Below is a small trained network, with its code and all its weights. Each question gives an input and a target symbol and asks what happens when units are switched off, that is, made to give their printed mean instead of their output.

import numpy as np


def w(rows, s, z=0):
    codes = np.array(rows[::2]) - 128.0
    scale = np.full(codes.shape[1], s)
    scale[-1] = z or s
    return codes * scale


def f(y):
    return y / 2 * (1 + np.tanh(0.7978845608 * (y + 0.044715 * y**3)))


def softmax(a):
    e = np.exp(a - a.max(-1, keepdims=True))
    return e / e.sum(-1, keepdims=True)


def log_softmax(a):
    a = a - a.max(-1, keepdims=True)
    return a - np.log(np.exp(a).sum(-1, keepdims=True))


def net(x, mask):
    ids = ['αβζημξπφψ'.index(c) for c in x.split()]
    T = len(ids)
    res = E[ids] + P[:T]
    r = res
    for j in range(3):
        rows = slice(3 * j, 3 * j + 3)
        q, k, v = (r @ M[0][rows].T for M in (Q, K, V))
        z = softmax(np.where(np.tri(T) > 0, q @ k.T / 3**0.5, -1e9)) @ v
        o = O[0][rows]
        res = res + np.where(mask[j], z, o[:, -1]) @ o[:, :-1]
    y = f(res @ A[0][:, :-1].T + A[0][:, -1])
    res = res + np.where(mask[3:11], y, B[0][:, -1]) @ B[0][:, :-1]
    return log_softmax(res[-1] @ U[:, :-1].T + U[:, -1])


Q, K, V, O, A, B = {}, {}, {}, {}, {}, {}
E = w([
[83,68,185,198],'α',
[137,163,174,120],'β',
[5,49,160,135],'ζ',
[142,140,126,101],'η',
[94,43,42,115],'μ',
[96,96,102,114],'ξ',
[135,97,235,114],'π',
[106,98,101,109],'φ',
[95,90,97,131],'ψ',
],0.018)
P = w([
[131,187,141,246],'0',
[134,201,133,88],'1',
[185,63,133,121],'2',
[82,169,130,224],'3',
[115,196,120,72],'4',
[180,66,128,109],'5',
[65,155,97,218],'6',
[100,185,121,66],'7',
[174,63,127,105],'8',
],0.011)
Q[0] = w([
[66,129,234,98],'head 0',
[218,47,176,114],'head 0',
[166,254,149,196],'head 0',
[53,171,35,123],'head 1',
[74,172,175,221],'head 1',
[105,18,148,10],'head 1',
[229,13,160,20],'head 2',
[175,197,78,207],'head 2',
[180,145,99,69],'head 2',
],0.018)
K[0] = w([
[120,144,183,80],'head 0',
[66,104,129,158],'head 0',
[176,154,166,181],'head 0',
[104,144,63,137],'head 1',
[85,150,123,189],'head 1',
[87,108,137,52],'head 1',
[102,52,1,87],'head 2',
[185,141,142,167],'head 2',
[154,158,84,114],'head 2',
],0.029)
V[0] = w([
[52,115,156,69],'head 0',
[130,108,179,116],'head 0',
[85,124,206,112],'head 0',
[133,120,211,154],'head 1',
[79,151,2,194],'head 1',
[116,88,156,192],'head 1',
[112,161,111,167],'head 2',
[91,118,20,93],'head 2',
[137,117,118,125],'head 2',
],0.0087)
O[0] = w([
[50,115,97,112,254],'head 0',
[114,132,95,147,127],'head 0',
[67,150,77,151,161],'head 0',
[59,152,84,170,114],'head 1',
[181,113,250,101,230],'head 1',
[100,146,153,169,217],'head 1',
[153,119,155,93,121],'head 2',
[159,138,44,122,225],'head 2',
[143,131,117,131,135],'head 2',
],0.011,0.0033)
A[0] = w([
[104,120,139,165,73],'neuron 0',
[183,81,120,129,212],'neuron 1',
[138,7,130,149,105],'neuron 2',
[174,143,93,192,140],'neuron 3',
[160,59,101,200,72],'neuron 4',
[137,168,117,98,130],'neuron 5',
[188,138,97,94,2],'neuron 6',
[119,82,137,81,104],'neuron 7',
],0.019,0.0068)
B[0] = w([
[208,113,149,95,190],'neuron 0',
[111,101,209,135,237],'neuron 1',
[99,213,59,169,250],'neuron 2',
[145,49,184,151,156],'neuron 3',
[178,111,143,58,184],'neuron 4',
[247,222,137,68,142],'neuron 5',
[144,108,63,227,181],'neuron 6',
[181,88,136,72,201],'neuron 7',
],0.014,0.012)
U = w([
[101,99,201,185,240],'α',
[111,188,172,114,251],'β',
[73,2,131,98,92],'ζ',
[176,199,122,113,2],'η',
[176,86,100,170,86],'μ',
[137,111,144,38,52],'ξ',
[100,151,86,123,177],'π',
[151,126,135,69,55],'φ',
[113,79,164,61,70],'ψ',
],0.0082,0.0038)

Each question gives the input, a string of symbols that net reads in full, and the target symbol t.
The units are the heads (3 rows each of Q, K, V and O) and the neurons (one row each of A and B). Each row of codes is followed by its name. A weight is (code - 128) times the scale printed after its matrix; where a second scale follows, it is the last column's (O, A, B and U).
mask holds one flag per unit, heads first, then neurons. A switched-off unit (its flag False) gives its mean, the last column of its rows in O or B, instead of its output. The means were averaged over made-up inputs and are rounded, as every weight is.
A unit's drop is (log p(t) with every unit on - log p(t) with that unit switched off) / (log p(t) with every unit on - log p(t) with every unit switched off).
The circuit of an input: a set's keep is (log p(t) with only the set's units on - log p(t) with every unit switched off) / (log p(t) with every unit on - log p(t) with every unit switched off). Starting from all 11 units, units are removed one at a time, each time the one whose removal leaves the highest keep (on an exact tie, the one counted first), for as long as the keep stays at least 0.8.
units of the circuit, in order: the units of the circuit, biggest drop first
unit that matters most: the unit with the biggest drop
k most important neurons: the k neurons with the biggest drops, biggest first
which heads matter: for each layer, one digit per head in row order, 1 if its drop is at least 0.15 and else 0, layers parted by /
input ξ ζ α α ψ ψ ξ π β, target ζ: 2 most important neurons	(neuron 2; neuron 3)
input ψ ζ μ π ζ μ φ ξ, target ξ: units of the circuit, in order	(neuron 2; head 1; neuron 6)
input η ζ β μ π π β ψ η, target ζ: unit that matters most	neuron 3
input μ π φ, target ζ: which heads matter	010
input μ ξ μ α ζ ξ η α ξ, target π: units of the circuit, in order	(head 0; neuron 1; neuron 2)
input μ β α η φ β ψ μ β, target μ: units of the circuit, in order	(head 2; neuron 3; head 1)
input ξ μ φ, target μ: units of the circuit, in order	(head 2; neuron 6; head 1)
input ζ β ψ, target π: units of the circuit, in order	(head 0; neuron 2; neuron 1)
input η ζ α, target π: 3 most important neurons	(neuron 2; neuron 1; neuron 7)
input π φ ξ μ ξ β μ φ ψ, target μ: which heads matter	111
input ξ β μ φ ξ α ψ π α, target ζ: units of the circuit, in order	(neuron 3; head 1)
input μ μ ζ ψ ζ ζ ψ α η, target π: 3 most important neurons	(neuron 1; neuron 7; neuron 0)
input η ξ μ ξ π ζ μ, target α: units of the circuit, in order	(head 1; neuron 1)
input ξ μ μ β η ξ ξ ψ β, target μ: units of the circuit, in order	(head 2; head 1; neuron 3)
input ψ ψ α μ α π ξ η α, target ζ: units of the circuit, in order	(head 1; neuron 3)
input π ζ η, target π: which heads matter	110
input ψ μ ξ ζ π ξ η, target α: units of the circuit, in order	(head 2; neuron 7)
input ζ η ζ ξ ζ α, target π: 2 most important neurons	(neuron 2; neuron 1)
input α φ φ μ ζ β, target π: which heads matter	110
input ξ μ β μ, target β: units of the circuit, in order	(neuron 2; head 1; neuron 6)
input β μ α α μ η α ψ ψ, target μ: which heads matter	011
